X =
[[ 2.15  0.37 -0.10  2.02 -0.29  2.29  1.87  0.99 -0.07  1.87  1.48  2.06
  -1.38 -0.04]
 [-0.03 -0.09  2.30 -0.21  2.43 -0.19  0.72  0.96  2.33  2.26  1.36 -0.28
   1.38  2.60]
 [ 2.00 -0.16  0.41  2.19  0.76  2.60  2.40  1.08  0.04  1.77 -0.04  2.01
   2.33  0.35]
 [ 0.90  1.12  0.69  1.04  1.13  0.51 -0.78  1.13  0.91  0.41  2.81  0.94
  -2.09  0.86]
 [ 0.80 -0.09  1.56  0.07  1.82 -0.21  0.89  1.33  1.37  2.16  2.56  0.08
  -1.62  1.45]
 [ 1.04  0.65  0.58  0.69  0.19  0.31  1.40  1.00  2.19  1.00  0.77  0.55
   1.59  0.54]
 [ 1.34  1.25  0.55  1.96  0.70  2.07  1.00  1.21  0.05  1.67  1.28  1.88
  -1.70  0.39]
 [ 0.25  1.62  2.80 -0.39  2.36 -0.64  0.61  1.11  3.03  1.22  2.85 -0.63
   0.71  2.60]
 [-0.28  1.26  2.64 -0.10  2.81 -0.28  0.21  1.09  2.58  1.22  1.68 -0.23
   1.84  2.42]]
Rows and columns are counted from 1.
(1, 1) => 2.15
(9, 13) => 1.84
(1, 7) => 1.87
(3, 1) => 2.00
(6, 9) => 2.19
(9, 14) => 2.42
(1, 12) => 2.06
(6, 4) => 0.69
(3, 8) => 1.08
(5, 7) => 0.89
(8, 9) => 3.03
(1, 8) => 0.99
(3, 9) => 0.04
(4, 3) => 0.69
(2, 14) => 2.60
(4, 11) => 2.81
(3, 11) => -0.04
(2, 7) => 0.72
(4, 1) => 0.90
(8, 4) => -0.39
(3, 12) => 2.01
(3, 10) => 1.77
(7, 1) => 1.34
(8, 8) => 1.11
(1, 10) => 1.87
(3, 5) => 0.76
(7, 8) => 1.21
(5, 5) => 1.82
(4, 13) => -2.09
(7, 12) => 1.88
(2, 9) => 2.33
(5, 8) => 1.33
(3, 13) => 2.33
(9, 6) => -0.28

a =
array([[22, 19, 69, 60, 54, 64, 58, 68],
       [80, 80, 52, 74, 77, 62, 67, 53],
       [68, 75, 32, 28, 19, 30, 21, 32],
       [70, 67, 44, 45, 78, 56, 60, 42],
       [25, 15, 68, 59, 57, 62, 58, 66],
       [76, 79, 31, 35, 30, 34, 31, 33],
       [53, 46, 70, 85, 74, 68, 70, 68],
       [31, 26, 52, 34, 54, 52, 58, 54],
       [56, 60, 33, 26, 28, 31, 26, 33]])
Rows and columns are counted from 1.
(1, 1) => 22
(9, 3) => 33
(7, 8) => 68
(3, 5) => 19
(7, 4) => 85
(5, 5) => 57
(6, 7) => 31
(7, 6) => 68
(4, 6) => 56
(1, 8) => 68
(9, 4) => 26
(6, 6) => 34
(7, 5) => 74
(9, 8) => 33
(8, 7) => 58
(4, 1) => 70
(1, 7) => 58
(2, 1) => 80
(6, 5) => 30
(2, 4) => 74
(3, 8) => 32
(5, 1) => 25
(5, 7) => 58
(3, 1) => 68
(9, 1) => 56
(1, 5) => 54
(8, 5) => 54
(6, 3) => 31
(3, 6) => 30

x =
array([[ .10, -.03,  .02, -.02,  .01, -.02,  .44],
       [ .09, -.17, -.02, -.02, -.01, -.02,  .18],
       [ .01,  .00,  .00,  .00,  .00,  .00,  .01],
       [ .04,  .16, -.04,  .00, -.01,  .03, -.35],
       [ .01, -.37,  .01,  .01,  .00,  .00, -.02],
       [-.28,  .14, -.01,  .02, -.01,  .01, -.22],
       [ .06,  .07,  .02, -.01,  .00, -.01,  .38],
       [ .64,  .02, -.05, -.06,  .03, -.01,  .01],
       [ .04,  .00, -.01,  .00,  .01, -.01, -.36],
       [ .01, -.38, -.02,  .00,  .02,  .01,  .01],
       [ .58,  .04, -.02, -.05,  .03, -.02, -.02],
       [ .07, -.09, -.01, -.02, -.02, -.01,  .24],
       [ .01, -.55, -.01,  .01,  .03,  .00, -.08]])
Indices start at 1.
row 1 col 1	.10
row 6 col 2	.14
row 2 col 7	.18
row 10 col 5	.02
row 2 col 5	-.01
row 1 col 4	-.02
row 2 col 2	-.17
row 9 col 1	.04
row 12 col 6	-.01
row 3 col 1	.01
row 4 col 7	-.35
row 4 col 5	-.01
row 11 col 5	.03
row 13 col 3	-.01
row 12 col 4	-.02
row 4 col 6	.03
row 10 col 7	.01
row 3 col 3	.00
row 3 col 6	.00
row 1 col 2	-.03
row 11 col 3	-.02
row 10 col 3	-.02
row 4 col 2	.16
row 1 col 6	-.02
row 2 col 1	.09
row 7 col 7	.38
row 6 col 1	-.28
row 9 col 3	-.01
row 5 col 4	.01
row 9 col 2	.00
row 6 col 3	-.01

grid =
.34	.42	.38	.42	.36
.34	.32	.35	.40	.36
.34	.32	.31	.45	.36
.34	.51	.35	.29	.36
.39	.32	.35	.35	.36
.37	.32	.57	.25	.36
.31	.32	.45	.35	.36
.36	.29	.35	.35	.36
.34	.32	.35	.35	.20
.34	.32	.35	.41	.36
.30	.32	.35	.43	.36
.35	.32	.35	.35	.36
.61	.42	.26	.39	.36
Indices start at 1.
(1, 1) -> .34
(6, 2) -> .32
(3, 5) -> .36
(7, 2) -> .32
(9, 5) -> .20
(8, 2) -> .29
(3, 4) -> .45
(9, 2) -> .32
(13, 5) -> .36
(6, 4) -> .25
(8, 4) -> .35
(10, 4) -> .41
(12, 5) -> .36
(4, 1) -> .34
(11, 4) -> .43
(7, 5) -> .36
(11, 2) -> .32
(5, 2) -> .32
(9, 4) -> .35
(8, 5) -> .36
(10, 5) -> .36
(13, 4) -> .39
(13, 2) -> .42
(1, 4) -> .42
(7, 1) -> .31
(13, 1) -> .61
(5, 3) -> .35
(2, 4) -> .40
